Table B holds the same points as the rows below and some others, measured another way and shuffled. Each row below is followed by which row of B it is.
B:
1: [ 208  -65  -86  257  205    6  -72  134  147   -4 -155  -66  108   36
   53 -162 -218   49 -129 -160  -40  146  -86    3  171 -167  -44  -86
   -8  197  -72  280  -56  -59   49 -196]
2: [  21 -207    9 -123 -114 -282  -24  -99  148  -53   38   45   30  139
   49  -54   30   79   30  101  -42   43   30    8   81   73  168  177
  -34 -106   24 -179  -93   80   -5   57]
3: [ -31   21   46 -152 -204  -23  -82 -138  -16  -11   48  255 -161   42
  -49  -32   35   40   34  250   18 -100 -129   15   23    6   30   28
 -109   93  -27  -56   40  173  -69  -12]
4: [  15   81  -75  -55    4   30 -204  -74  -15   32  -30   85  -11  -18
   11 -116   14   -7   43  176    9  114  -13   23  -68   52  -51 -121
  -74   15  148  143   -5  168   12  -38]
5: [ -66  -39   52   12    2 -146    7   -3  163  -55   41  -78  147   49
   12  -28   82   15  106   81  -17   46  205    4  -24   69   66   49
  -26 -176  122  -87  -22   61   38   67]
6: [-127  156  105 -142  -29  275 -196 -100  -11  -16  155  148 -304 -160
 -180    0    0  -10  -35  117   91 -254   10  122   13   68   29  -49
 -116  176  112  119   55  131   31   22]
7: [   7  -55  -10 -224  -32   84 -297 -157   23    8  113  166 -330  -64
  -99  -87  -68   29 -139  102   45 -149 -109  128   72   55  125   15
  -73  220   90   90  -44   95   15    9]
8: [   1  -49    9   55   34   15 -156   38  137   13   35   80 -101  -21
  -39 -134  -86   18 -131   56   11  -78  -56   76   40 -142   32  -82
  -14  217   11  111   18    9  -25  -36]
9: [ 125   -7 -123 -451 -102   -6 -108 -382 -116  -46  -51  148 -197   68
  -57   62   25  167   86   48  -20  162  -92   33  290  380  249  227
 -178  -74  119   -4 -120  235  184  -63]
10: [ -76  483  -10   11   50  402   55  -70 -134  -14 -115   47   41 -130
 -155  100  110   41  232   92   38  113  113  -30   58  128 -130 -190
 -186  -25  142  263  181  222  172 -157]
11: [  93   92   41   24   53  215  -54  -37    7  -41  -27   94 -152  -52
 -109    4 -142   52  -51  -63   25  -93 -102   29  209   -9   -6    2
 -119  222  -71  207    9   46   60 -155]
12: [ 250 -187  -13   60  288 -157 -165  -68  160  -61  -24 -254  176   18
  -11   -6 -144  -57   13 -112  -67   42  214  -96   26  140   20   14
   23 -110  112  121 -156 -144   90  -82]
13: [  11  121   92  243   98  202   45  138  107  -41  -31   10   -1  -55
  -78  -30 -125   36  -47  -94   27  -91  -17   31  148 -153  -71  -68
  -75  202  -92  209   61    1   39 -133]
14: [ 262  -19  -24 -133  -43  -70 -176 -255 -124  -16  -69  151  -28   78
  -30   23  -90  -39  102  215  -36    1 -116 -169    1  141 -102  -27
 -115   10  -37   90  -55   99  -40 -174]
15: [-126  177   91  -67 -153  107  -36  -85  -22  -13   55  202  -99  -29
 -109   22   99    4  103  275   36 -125   -5    4  -48   -3  -45  -78
 -118   60   33   -8  129  170  -40  -14]
16: [ 276  -92  -64  191   77 -103  -38   46   44  -36 -176    1  168  133
  142 -134 -210   36  -12  -91  -44  212 -146  -65  156  -37 -108   47
  -79   31 -115  195 -152   76    1 -196]
17: [  -5   66  134   86  124   31   50  -22  142  -70   35 -126  106  -37
 -158  117   23  -24  105   31  -22 -140  261  -90    6   26   -1  -65
  -26  -41   51   17   92 -100   73  -56]
18: [  34 -282  253  326   62 -270  129  209  361 -125  105 -153  196  108
   28  -35 -129  -34  -46  -93  -29 -226  165  -46   35 -189   10  143
   55  -18 -163 -136  -73 -183  -97   28]
19: [-116   40   21 -174  -62  -42  -49 -130   66  -44   68   12   -4    1
  -45   15  140   51  121  126    9   39  165   51   13  184  132   73
  -81 -162  193  -90   -5  157   87   88]
20: [-112  -23  251   -3 -140  -98  139  -39  127 -118  140   24   47   52
  -70  105   80   -4  158  130   17 -221  173  -43   -2   67   35  164
  -82 -153  -30 -215   18   68  -36   76]
21: [ 370 -295  -97   73   60 -345 -203  -69   63   -8 -125    8  167  192
  169 -164 -209  -37  -23   67  -84  172 -140 -148    8    1  -87   30
  -10  -15  -81   91 -209    5  -93 -159]
22: [-187  229  115 -324 -165  262   69 -223  -84 -107  107  145 -243  -71
 -157  155  133  138  163   19   83  -84   69  135  242  341  187  251
 -237 -104  128  -53    4  312  187   65]
23: [-236  355  159  210    7  365  132  179   45  -70   33    7   39 -128
  -64   -2   54   29  120  -48  102  -33  132  122   66  -16 -112  -28
 -156  -10   64  166   95  221   89   -1]
24: [-135  -65  130 -109  -93  -21    8  -52  182  -55  143   88 -177   -5
 -147   21   45   81  -55   84   14 -237   60   87  118  -42  207   87
  -32  118    4 -132   74  -14   17   64]
25: [  61 -213 -151 -105  -78 -211 -274  -40  100   38  -10  143  -92  103
  152 -284  -67   71 -145  110   -8  183 -182  135   42  -25  118   54
  -23   87   85   34 -152  178  -46   38]
26: [ -65  229  -13   87   -4  197   26   53    3  -14  -80   68   37  -35
  -11  -60   24   68   76   24   35  130   -5   63  100   -3  -57  -61
 -126   26   54  175   54  202   80  -77]
27: [ 327 -244  -62   78  196 -168 -288  -51  108   -5  -48  -63   37   55
   41 -135 -247  -65 -122  -15  -58   12  -57  -79   17  -23  -48  -57
   21  122  -17  189 -159 -110  -36 -144]
28: [-141  396 -119   47  121  363  -61   44  -24   30 -105  -14   45 -142
  -51  -74   96   74  100   -3   51  264  115  131   56   74  -41 -191
 -131   -3  263  318  102  244  208  -60]
29: [-244   33  159  -17 -186   68  -66   64  103  -44  190  172 -178  -35
   -3 -122   43   21  -32  120  102 -173  -20  198  -11  -35   41  107
 -104   55   48  -64  -19  239  -71  157]
30: [ 288 -176  -36   58  -44 -269  -96  -85   31   -7 -119  106  115  181
   81  -85 -140  -11   17  166  -78   74 -159 -173   14  -63  -99  -18
  -37   44 -145   32  -70    8 -116 -176]
31: [-101   20  143  -64   46   67  -28  -65  143  -69  138  -44  -87  -73
 -174   83   35    7   28   34   18 -226  208   31   45   67  113   27
  -41   17   93  -33   54  -38   70   38]
32: [  -7  -51  214  222  -40   -5   43  124  169  -65   83   82  -36   19
  -68  -23 -117  -31  -62   58   19 -294  -34  -24   33 -229  -73   -9
  -33  195 -190    8   60  -63 -118  -61]
33: [-116  189   54    5  138  300 -207   11   49   -8  105  -15 -151 -195
 -142  -47  -21  -37  -33    9   82 -126  127  134  -21   44  -22 -128
  -77  124  196  232   39   84   90   13]
34: [-146  -25  219  -47  -25   67  -17  -22  164  -95  208    7 -152  -70
 -143   50    7    2  -11   10   56 -312  154   92   58   48  115  122
  -62   35   40  -82    4   14   22  103]
35: [ -34   -2   77 -232  -53  143   -3 -156   52  -92   85  100 -277  -30
 -141   74  -30  149  -39  -97   38 -133  -25  131  323  173  253  235
 -139   94   15   -9  -51  103  144    4]
36: [-103  235   78  -45 -111  146  -24  -82  -50  -12   25  155  -39  -51
 -107   33   99   -6  151  249   36  -73   40  -22  -56   38  -87 -106
 -131    0   62   44  130  185   -5  -36]
37: [ -62  -84  144 -153 -135 -114    2 -125   87  -96  132   50  -52   53
  -32   45   56   32   98   94   14 -119  103   29   57  173  121  220
  -96 -142   50 -177  -78  130   13   99]
38: [ -80   -3   -6  -75  122  147  -69    1  160  -58   63  -83 -132  -75
  -62  -53  -37  127  -92 -213   40   32  101  214  254  116  231  139
  -69   49  159  103  -81   78  197   50]
39: [ 301  -10 -145   65  255   96 -196  -51   16    2 -170  -53    8   -9
  -14  -88 -227   36  -89 -145  -39  162  -91  -32  195   30  -29  -90
  -61  174   12  359  -91  -25  125 -241]
40: [-188  141  119 -162  -31  315 -219  -71   19  -29  210  142 -374 -186
 -183  -22    0    7  -85   53  119 -277   16  206   51   73   86    7
 -118  198  143  115   26  154   52   83]
41: [ 331 -269  119  179  195 -279  -14  -28  182 -110  -32 -203  247  121
   -1   62 -205  -83   53  -71  -91  -94  148 -230   39   34  -65   72
   21  -93 -118    6 -140 -219  -26 -146]
42: [ 263 -167   70  186  222 -221  -13  -17  181  -79  -55 -225  284   85
  -23   54 -133  -69   77  -38  -95  -17  211 -213    1   20  -64  -24
   30 -107  -36   45  -66 -204   21 -143]
43: [ 152   64  -54  -48  244  146  -86 -115   33  -62  -72 -153   23  -62
  -95   58  -85   53   42 -177  -21  106  146   -9  204  220   71   24
  -93  -32  141  235  -75    1  226 -129]
44: [ -69 -252  108  166 -160 -421  203  139  321  -65   15   10  238  226
  107  -95   57   84   27  123  -63    9   70  -31   32 -206  113  138
   43  -93 -122 -295    7  -25 -110   68]
45: [-121  -89  187    0 -210 -205  176   -9  181  -93   91   85   56  126
  -31   46   96   62   99  159  -14 -147   85  -27   53  -43  106  162
  -50  -86  -83 -273   50   57  -60   71]
46: [ 312 -213 -209 -195   51 -256 -118 -223   16  -38 -171  -23   90  187
  132  -74 -105  137   31  -80  -90  373  -84  -38  258  262  170  216
  -85 -142   63   54 -250  123  142 -115]
47: [  15 -146  -15  -65   24  -46   -8  -15  194  -56   14   14 -110   47
  -27  -70  -73  159 -137 -140  -13   15  -29  139  298   -1  261  176
  -41  120    1    6  -73   11  112   -1]
48: [ 331   77  -81  436  297  -45   66  150   57  -39 -301 -231  507   94
  137  -64 -176  -41  160 -138  -89  363   99 -218   44  -29 -289 -147
  -52 -138  -44  329  -71  -22   73 -295]
49: [ 320  -13    0 -177   -3   14   49 -306  -86  -80 -135  116  -92   96
 -152  192 -131  115   79   -7  -76  -39 -137 -180  338  168   86  114
 -148  103 -170   70   -9  -19  113 -280]
50: [ -68  171   62  249   -5  112  130  167   83  -47  -74   25  153   16
   33  -67  -10   51   79  -11   25   89   15   28   84 -104 -106  -32
 -103    5  -35  121   49  147   22  -76]
51: [-342  312  205 -118 -192  332  -38  -41  -36  -45  216  208 -262 -164
 -162   39  146    1  104  203  142 -262   71  164  -48   84  -12    9
 -180   32  131   -1  119  296    8  129]
52: [  22  -88  110   89   67 -103   17   13  195  -62   49  -78   82   27
  -79   25  -23   -7   21   28  -33 -125  166  -53   26  -43   48    8
    3   -6   -8  -43   25  -98    8  -19]
53: [ 234    9 -112   23  232  -20 -317  -94  -33    5  -81 -133  161  -26
   68 -102 -112 -107   84   22  -20  213  104  -73 -105  210 -158 -110
  -63 -141  213  275 -166   94   64 -103]
54: [ -46  -81  -43   -7   44  -10    2   43  212  -37   -5  -11  -58   24
  -16 -101  -31  159 -120 -130   -2   69   16  157  256  -40  237  104
  -26  112   48   39  -31   28  124    6]
55: [-152   16  168   49  -14    3   66   35  209  -64  122  -18   -9  -33
 -141   48   66   17   22   84   12 -221  193   27   17  -76   93   -5
  -15   30   29  -93  117  -46   14   51]
56: [  97 -175  -99 -128  145  -22 -160  -65  147  -52    1  -83 -110   17
   27 -116 -128  137 -143 -240   -1  140    4  174  296  159  258  200
  -47   39  128  115 -204   56  185    5]
57: [ 236 -240   32  121  344 -156 -208    6  203  -85   36 -326  189    0
   38  -49 -196 -102  -23 -203  -38   17  262  -50    4  162   -2   68
   31 -145  135  141 -243 -143   84  -25]
58: [ -18   34   38  158  144   72  109  109  206  -69  -41 -134  105  -13
  -50  -13  -43   96   -9 -180  -12   48  149   57  216  -40   95   34
  -39   26   25  103   16  -31  146  -59]
59: [ -96  452  126    3  -88  396  153  -89 -157  -52  -50  171  -49  -93
 -194  173   91   43  240  139   57  -79   23  -59  105   88 -137  -90
 -226   26  -16  149  205  223   95 -157]
60: [  58  148  -85 -287   98  260 -365 -269 -107   38   35  117 -308 -158
 -202    8  -30   -6  -36  139   29  -86  -15   52   27  173   50 -164
 -106  195  214  246   39   89  105  -88]
61: [ -70   38   33 -262 -220   -4  118 -191    1  -77    5  187 -141   84
  -64   72   96  191   96   69    6   33  -62   65  278  172  231  246
 -161  -42   -3 -136   -1  226  104    6]
62: [ -66   62  -47 -209 -101   26   49 -146   31  -47  -28   94  -72   46
  -42   18   96  176   75   25   -2  129   12   86  238  161  209  151
 -128  -53   92  -35   -3  194  153    0]
63: [ 178 -169  135  177  189 -164  -10   17  206  -98   25 -201  191   46
  -49   52 -130  -70   33  -62  -53 -131  213 -141   15    6  -29   19
   20  -61  -41   16  -63 -189    5  -82]
64: [ -97  299   -1   56    1  274   33   33  -23  -19  -66   76    2  -72
  -49  -31   42   73   95   17   53  105   16   74  111   31  -55  -66
 -151   32   81  203   78  222  112  -77]
65: [ -53 -157  159  392  155 -220  156  282  401  -84   33 -256  343   70
   33  -69  -31  -15   -1  -95  -48  -49  303  -29  -16 -217    6    0
   87  -85  -28  -75   11 -183  -16   30]
66: [ 410 -345   18  163   12 -403 -100  -30   86  -58  -99   15  210  244
  180 -118 -256  -62    2   47  -84   67 -154 -202   24  -37 -142  116
  -20  -40 -209   13 -232  -29 -158 -169]
67: [-169   67   64  -62   -6  165   61   18  154  -74   77   19 -159  -59
 -105   -7   21  152  -55 -129   47  -59   66  195  263   33  226  144
  -92   90   66   22   18   95  152   49]
68: [ 235 -123   -1  194  142  -92 -141   37  124   -5  -66  -13   68   46
   -3  -97 -206  -45  -92   24  -46  -51  -60 -102   16 -160  -98 -126
   10  189 -102  176  -26 -122  -61 -178]
69: [ 659 -235  -11  142  247 -219 -188 -193  -35  -48 -192  -70  179  141
  -14   70 -368 -135   31   13 -133  -44 -113 -394   44   41 -243  -88
  -25   86 -238  239 -145 -241  -76 -405]
70: [-136   43  179  102  131   90   -2   70  204  -85  151 -165   37  -97
 -114   40   16  -30   43  -70   36 -179  306   66    1   49   44   30
  -28  -68  132   18    6  -27   80   81]
71: [-188  313  123  196    0  292  112  149   40  -53    6   23   57  -96
  -54  -15   48   23  115   -1   76  -14  110   84   43  -33 -118  -60
 -142   -1   52  157  102  196   67  -23]
72: [-226   75    7  107   71  177 -177  176  195   23  107   18 -130 -135
  -32 -218   -2   33 -158   -2   78  -50   57  249   -6 -163   62 -119
   -7  203  167  166   44   93   32   94]

[ 236    5 -175  122  434    9  130   52  175 -116 -171  103 -149  112
  317   39   15   64 -143 -219  477  -40  202 -257  -79 -250   68   16] | 56
[-199  -71   38 -200 -195  -49  245  113  -49  -85   84 -203 -165  -91
 -316  -84  -82  -78   36  231 -199    7  -71  -41  -63  -56   20    2] | 6
[  18  199  139  402  -66 -263 -136  -40  -53  143   78  162  -13  -37
  342  -32 -178  170   84  -23   64  114 -159 -111  -62  -14   44   45] | 59
[ -96   20   20    8  -10  124   84   32  177  -24  152 -140 -432 -219
  -29   82  161  -92  113 -134   19 -137   60 -107 -113    6  -35   -1] | 27
[ -67  -69  -24   28   38   22   38   69  338   96  154 -145 -506 -174
   20 -233  149  -76  124 -136  173 -220    3 -120  -99 -107  -12   27] | 33
[ -20  -37  -44 -236 -101  -45  220   60  -97  -35  -87 -143  -40   36
 -197  -73  -43   49 -138   55 -188   17   60   -1  -99  -51   46   80] | 34
[ 138   74  -51   11   26  -17 -155 -184  351  169 -117  183 -119  -39
  344 -108  271  -24    5 -465  263 -319   -7 -285  -32  137   -8  -44] | 19
[ -61 -134 -132 -402 -277 -191  330  145 -148   42  -71 -261   87  143
 -294 -315 -150   74 -261  262 -257  -12 -112   53 -121  -72   81   65] | 31
[  96   59   36  313  174  -99   -3  -31   50  -70   57   83 -218   45
  146   76 -142   13   41  -37 -101  160  270 -187   41 -347    0   18] | 50
[-185  -54   87 -211 -355 -216  173   17 -149  -29   40 -100   71   29
 -342 -177 -194  -69    4  314 -443   84 -106  -67   41  -70   22  -22] | 36
[  57   34 -108 -208 -275 -105  190  -82 -183  -30  -43  -54  201  177
  -18  184  -89   -2 -296   86 -454   52   90 -113  -43   -7   -2  -89] | 45
[-137    3  147 -132  -92   -6  158  -26 -122 -220  -48  -12  -57  -50
 -353   99  -88 -123  110  115 -353  132  144 -139   74 -113  -15    5] | 21
[  -2 -103  -18 -264  -16 -133  132   87   70   94 -194  -86  -81   31
 -211 -470   -2  100  -54  -51   59  -98  -29    8  -77  -79   86  184] | 12
[ 238  -23 -218  125  365  -32  118   72  226  -16  -91   34 -205  123
  355  -56   22   82 -178 -195  446  -86  161 -220 -108 -271   63   17] | 38
[ -10   39   49  223  143  -81  191  148 -157 -134  103 -121 -250   -1
  -53   99 -249  102   -4  172 -127  278  198    9  -92 -348   42  108] | 13
[ 243   72 -195  141  173 -133   -1 -109  212   16 -118  233   92  175
  544   74   31    9 -195 -216  386 -141    1 -403  -20  -77   43 -158] | 46
[ 124   62  -58  383  153 -111  -83  -46  275   82  162   93 -298   -6
  451    8   -7   -8   30 -150  221  -68   65 -284  -32 -219  -10  -85] | 64
[ 198  130  -77  156   94 -236  -46  -93   34   72 -192  263  226  163
  459  -43  -78  141 -146 -163  318  -27 -111 -266  -29    6   83  -34] | 22
[  56 -130  -75 -201   93  -49   61   59  295  137 -138  -89 -298   -9
  -85 -495  138   38  -12 -226  190 -232   60  -54  -74 -121   55  156] | 57
[ -41  -85   49  -12   13 -260  235   90 -188 -187  -59  -24   52  171
 -277 -174 -378    1  -26  377 -281  288  125 -111  102 -432   71   43] | 26
[ 139    6 -112  -57   45 -243  189   -3 -155 -106 -216  122  314  276
  112  -26 -247   95 -254  137   21  136    9 -212   12 -190   98  -33] | 62
[-254   51  121  -86 -414 -193  192  136 -290   51  163 -227  -10 -104
 -240  -66 -219  100   -1  346 -336  128 -286  132 -160  101   44   71] | 69
[ -77  198  161  175  -89   83  -61 -136   -2  -71  111   77 -195 -193
  101  381   96  -76  152 -174 -176   15   84 -174  -32  113  -62  -52] | 30
[ -44   41  127    4   92  136   59 -103   45 -233  -28   49 -257 -117
 -184  257   70 -161  160 -134 -233   60  326 -218   79 -138  -54   -7] | 29
[-179  -60  -27 -230 -138   51  307   96  -38 -186   95 -211 -163  -86
 -266  119  -23 -143  -24  203 -148  -25  -33 -112  -74  -30   -3  -77] | 7
[  90  253   55  560  276   83 -119   -8  152   20  177  102 -431 -214
  553  364   88  105  126 -327  392    5   76 -158 -182   -5   -9   21] | 11
[  67   54  -17 -167  -30  -11   94 -121  -40 -105 -209  105  116   74
  -14  131   39  -30 -111 -133 -138   -7  141 -203   11   17    9  -23] | 2
[  59   72  -30  -14  -37   14   23  -26   91  107  -10  -55 -209  -61
  124   -1  126   74  -69 -242  -11 -111   60  -40 -149   61    7   73] | 52
[  61  -19 -143  269  192   -6  190  126  121  -82  261 -170 -418   17
  204  170 -103  -23  -93   86   48   68  209 -152 -118 -381  -13  -59] | 1
[-112 -149   22 -120 -247 -519  241  172 -230   33  -40  -91  238  242
 -301 -588 -511  102  -97  578 -266  232 -227  -18   55 -355  138   73] | 10
[  -8 -140  -36 -398 -159 -191  205   -1  -76  -39 -238  -49  150  184
 -369 -348 -128  -12 -139  126 -324   23   85  -75   65 -165   59   67] | 5
